[[-12 -48 -11  65]
 [-12  -5  80 -51]
 [  9   2  12  -8]
 [-57  32  11   6]]
:
[-12  -5  12   6]

[[  0   4]
 [  2  62]
 [  7  57]
 [ 25  18]
 [ 21 -10]]
:
[ 0 62]

[[  3  69  36  10]
 [-13  72  11  38]
 [ -4  70  25  21]
 [  2  69  34  17]
 [ -1  70  30  32]]
:
[ 3 72 25 17]

[[-19  -6  62  11]
 [-29 -23   4  -6]
 [  8   6   1   0]
 [  9   8  -1  -1]
 [  8   7   2   0]]
:
[-19 -23   1  -1]

[[ 51  27 -67  -7]
 [ 21  -2  28 -13]]
:
[51 -2]

[[ 27 -45  44  53 -45]
 [ 29  57 -17  12 -50]
 [ 35  48 -27 -46 -55]
 [-11 -11  64  32  29]]
:
[ 27  57 -27  32]

[[75  5 12 40]
 [12  5 26  9]
 [ 6  5 23  8]
 [12 12 26  7]
 [70 12 24  9]]
:
[75  5 23  7]
---
[[ 71 -71 -44 -15  21]
 [-47   6   2 -12  44]
 [ -5  45  22  25 -45]
 [-17  30  67  36 -14]
 [-54  49 -69  47   2]]
:
[[-54  49 -69  47   2]
 [ 71 -71 -44 -15  21]
 [-47   6   2 -12  44]
 [ -5  45  22  25 -45]
 [-17  30  67  36 -14]]

[[-14 -16 -11 -12 -18 -16 -11 -14 -14 -15 -12 -18]
 [ -5 -10  -4  -6 -10  -8  -2  -3  -8  -7   2 -10]
 [-27 -26 -17 -14 -28 -29 -13 -25 -36 -23 -19 -27]
 [-42 -55  17 -14 -18 -43   1 -31 -25  20 -24 -25]
 [ 15   8 -23 -21  14  17 -20  18  18  -1  13  15]
 [ 32  26 -32 -26  48  39 -27  40  30  21  30  50]
 [-43 -36  39  34 -74 -56  36 -54 -47 -40 -38 -76]]
:
[[ 32  26 -32 -26  48  39 -27  40  30  21  30  50]
 [ 15   8 -23 -21  14  17 -20  18  18  -1  13  15]
 [-27 -26 -17 -14 -28 -29 -13 -25 -36 -23 -19 -27]
 [-14 -16 -11 -12 -18 -16 -11 -14 -14 -15 -12 -18]
 [ -5 -10  -4  -6 -10  -8  -2  -3  -8  -7   2 -10]
 [-42 -55  17 -14 -18 -43   1 -31 -25  20 -24 -25]
 [-43 -36  39  34 -74 -56  36 -54 -47 -40 -38 -76]]

[[ 20  21 -49 -21  42 -26]
 [ 10 -12 -59  12  60 -35]
 [-15 -29 -31  39  43   5]
 [-13  29  53   2 -20  54]
 [-14 -31  12  55  35  -5]
 [ 26  42 -44 -42  32 -21]
 [ 21  74 -26 -72  -2  23]
 [-21  -2  36  30   0  42]]
:
[[ 10 -12 -59  12  60 -35]
 [ 20  21 -49 -21  42 -26]
 [ 26  42 -44 -42  32 -21]
 [-15 -29 -31  39  43   5]
 [ 21  74 -26 -72  -2  23]
 [-14 -31  12  55  35  -5]
 [-21  -2  36  30   0  42]
 [-13  29  53   2 -20  54]]

[[  8   3  -2 -15]
 [-63   4 -52  11]
 [ 61  -6  58 -10]
 [  9   1  -3   0]
 [  3   0  -5   1]]
:
[[-63   4 -52  11]
 [  3   0  -5   1]
 [  9   1  -3   0]
 [  8   3  -2 -15]
 [ 61  -6  58 -10]]

[[ -9 -33  13 -41 -17  17 -41  53 -33 -20]
 [ 53  35 -52  71  81   2 -41 -13  27 -29]]
:
[[ 53  35 -52  71  81   2 -41 -13  27 -29]
 [ -9 -33  13 -41 -17  17 -41  53 -33 -20]]

[[ 17  20 -11  17  -4  -1 -13   6   4]
 [-16 -15 -14 -17  24   8  12 -15  18]
 [ -2  -4   0   1  58  -6  27   3 -19]]
:
[[-16 -15 -14 -17  24   8  12 -15  18]
 [ 17  20 -11  17  -4  -1 -13   6   4]
 [ -2  -4   0   1  58  -6  27   3 -19]]

[[-24  56  23 -56 -40]
 [  9   5  33  21 -30]
 [-18  18 -22 -42  12]
 [ -7   4 -13 -16  10]
 [-22  43   8 -50 -23]
 [-11 -20 -66 -27  64]
 [ 19 -49 -26  44  39]
 [ -5 -30 -65 -13  66]
 [ 22 -50 -19  50  34]
 [-19  42  16 -43 -29]]
:
[[-11 -20 -66 -27  64]
 [ -5 -30 -65 -13  66]
 [ 19 -49 -26  44  39]
 [-18  18 -22 -42  12]
 [ 22 -50 -19  50  34]
 [ -7   4 -13 -16  10]
 [-22  43   8 -50 -23]
 [-19  42  16 -43 -29]
 [-24  56  23 -56 -40]
 [  9   5  33  21 -30]]

[[-48  -4 -11  41   8  18 -15]
 [-23 -28 -47 -19   7 -33  73]
 [ 21  56  58  35  51   8  45]
 [ 29  11  -5 -35 -43  26 -50]
 [ -8 -72 -63 -72 -68 -39 -52]
 [-10 -35  31  30  50 -64  30]]
:
[[ -8 -72 -63 -72 -68 -39 -52]
 [-23 -28 -47 -19   7 -33  73]
 [-48  -4 -11  41   8  18 -15]
 [ 29  11  -5 -35 -43  26 -50]
 [-10 -35  31  30  50 -64  30]
 [ 21  56  58  35  51   8  45]]
